Here is a tiny trained network, its code and every weight. The questions are about switching its units off for an input and a class, where a switched-off unit gives its printed mean instead of its output.

import numpy as np


def w(rows, s, z=0):
    codes = np.array(rows[::2]) - 128.0
    scale = np.full(codes.shape[1], s)
    scale[-1] = z or s
    return codes * scale


def f(y):
    return np.maximum(y, 0)


def log_softmax(a):
    a = a - a.max(-1, keepdims=True)
    return a - np.log(np.exp(a).sum(-1, keepdims=True))


def net(x, mask):
    res = np.array(x, float).reshape(1, 3) / 4 @ E
    y = f(res @ A[0][:, :-1].T + A[0][:, -1])
    res = res + np.where(mask, y, B[0][:, -1]) @ B[0][:, :-1]
    return log_softmax(res[-1] @ U[:, :-1].T + U[:, -1])


A, B = {}, {}
E = w([
[106,128,82,107,112,118,9,110,96],'x0',
[78,74,168,113,106,216,100,204,155],'x1',
[115,42,90,108,184,79,128,93,185],'x2',
],0.015)
A[0] = w([
[79,91,179,122,109,119,129,161,143,126],'N0',
[147,95,121,108,167,80,108,135,228,205],'N1',
[105,106,124,109,101,137,43,157,126,105],'N2',
[79,74,98,99,115,188,142,184,156,126],'N3',
[172,124,159,140,151,168,230,129,148,100],'N4',
[131,100,177,86,138,204,94,161,136,84],'N5',
[132,191,145,139,75,161,131,162,85,54],'N6',
[138,177,138,113,133,67,152,72,103,49],'N7',
[7,41,166,140,101,167,122,194,139,42],'N8',
[110,121,200,195,121,115,219,130,200,92],'N9',
[144,84,93,131,172,125,120,130,178,58],'N10',
[138,198,183,118,37,132,85,117,51,72],'N11',
[86,116,68,102,93,104,17,114,60,76],'N12',
[134,135,87,94,115,148,29,103,106,123],'N13',
[142,163,172,138,86,135,120,145,80,69],'N14',
[123,170,73,177,96,83,98,73,112,91],'N15',
[122,107,114,80,165,163,126,74,149,224],'N16',
[132,205,167,148,135,175,110,112,80,107],'N17',
[135,98,158,99,179,140,100,73,185,71],'N18',
[126,129,107,119,141,115,73,109,80,147],'N19',
[76,32,53,91,184,123,177,93,138,80],'N20',
[73,106,153,103,159,154,117,183,123,202],'N21',
[185,107,184,169,130,124,190,175,162,62],'N22',
[89,93,90,115,154,97,106,115,187,77],'N23',
[83,59,105,99,187,73,98,113,182,76],'N24',
[117,224,158,114,140,159,126,140,103,216],'N25',
[149,175,80,181,192,83,173,70,58,99],'N26',
[82,177,99,127,132,161,151,131,103,249],'N27',
[221,178,73,135,209,50,139,82,78,122],'N28',
[148,165,130,172,53,158,129,152,80,82],'N29',
],0.012,0.013)
B[0] = w([
[187,168,109,90,114,117,122,71,154,178],'N0',
[48,172,188,164,127,32,115,81,70,234],'N1',
[153,101,103,99,115,221,201,137,188,195],'N2',
[199,163,119,93,90,100,113,77,166,211],'N3',
[67,41,33,115,144,213,179,165,120,209],'N4',
[189,154,129,81,79,143,58,91,211,191],'N5',
[121,170,161,188,172,116,100,175,203,178],'N6',
[230,97,107,98,134,155,63,167,220,176],'N7',
[233,116,130,62,70,155,35,98,249,220],'N8',
[88,21,63,137,143,193,211,207,139,212],'N9',
[152,147,186,198,173,137,115,205,166,164],'N10',
[66,146,168,193,184,150,76,192,150,199],'N11',
[74,29,31,169,139,236,235,187,175,218],'N12',
[94,68,13,133,137,181,226,135,108,207],'N13',
[107,130,162,156,190,126,83,186,154,165],'N14',
[190,105,134,77,105,134,104,143,214,183],'N15',
[112,160,169,184,128,61,168,73,2,211],'N16',
[145,161,192,215,210,69,103,118,135,185],'N17',
[76,185,151,146,199,115,72,180,203,163],'N18',
[92,109,50,131,76,128,200,138,130,185],'N19',
[87,196,171,206,176,117,92,166,134,212],'N20',
[164,170,125,61,82,69,99,61,76,220],'N21',
[119,55,50,155,158,217,179,223,179,184],'N22',
[106,135,166,193,192,96,89,179,146,181],'N23',
[116,139,204,178,222,82,94,195,109,212],'N24',
[69,165,187,164,120,60,111,88,38,223],'N25',
[231,141,88,46,99,136,79,117,183,223],'N26',
[98,176,165,148,80,15,183,64,12,214],'N27',
[201,143,137,43,82,144,76,101,144,252],'N28',
[98,138,182,159,212,102,60,175,127,182],'N29',
],0.0083,0.018)
U = w([
[97,156,173,195,205,119,84,138,132,86],'0',
[201,131,107,49,100,145,79,101,164,88],'1',
[92,56,48,141,150,190,212,145,141,104],'2',
[90,167,132,122,86,69,181,33,5,248],'3',
],0.016,0.011)

Each question gives the input, the list of numbers given to net, and the class t.
The units are the neurons (one row each of A and B). Each row of codes is followed by its name. A weight is (code - 128) times the scale printed after its matrix; where a second scale follows, it is the last column's (A, B and U).
mask holds one flag per neuron, in row order. A switched-off neuron (its flag False) gives its mean, the last column of its row in B, instead of its output. The means were averaged over made-up inputs and are rounded, as every weight is.
A unit's drop is (log p(t) with every unit on - log p(t) with that unit switched off) / (log p(t) with every unit on - log p(t) with every unit switched off).
most important unit: the unit with the biggest drop
k most important neurons: the k neurons with the biggest drops, biggest first
drop when u is switched off: that unit's drop, to one decimal
input [4,-3,1], class 2: 2 most important neurons -> [N12; N21]
input [7,-5,8], class 0: most important unit -> N24
input [-8,0,8], class 0: 2 most important neurons -> [N20; N1]
input [6,-4,5], class 2: 3 most important neurons -> [N12; N13; N19]
input [4,7,-6], class 1: 4 most important neurons -> [N8; N5; N21; N2]
input [7,7,-6], class 1: 3 most important neurons -> [N8; N5; N21]
input [-3,-3,3], class 3: 3 most important neurons -> [N8; N12; N11]
input [-6,-1,5], class 2: 2 most important neurons -> [N9; N4]
input [-6,-7,-1], class 1: 2 most important neurons -> [N28; N26]
input [8,3,-6], class 2: 2 most important neurons -> [N12; N13]
input [-5,2,4], class 2: 2 most important neurons -> [N9; N4]
input [7,-3,-5], class 2: drop when N12 is switched off -> 0.6
input [6,-3,-5], class 2: drop when N12 is switched off -> 1.0
input [-4,7,7], class 0: drop when N26 is switched off -> 0.2
input [2,-6,4], class 1: most important unit -> N28
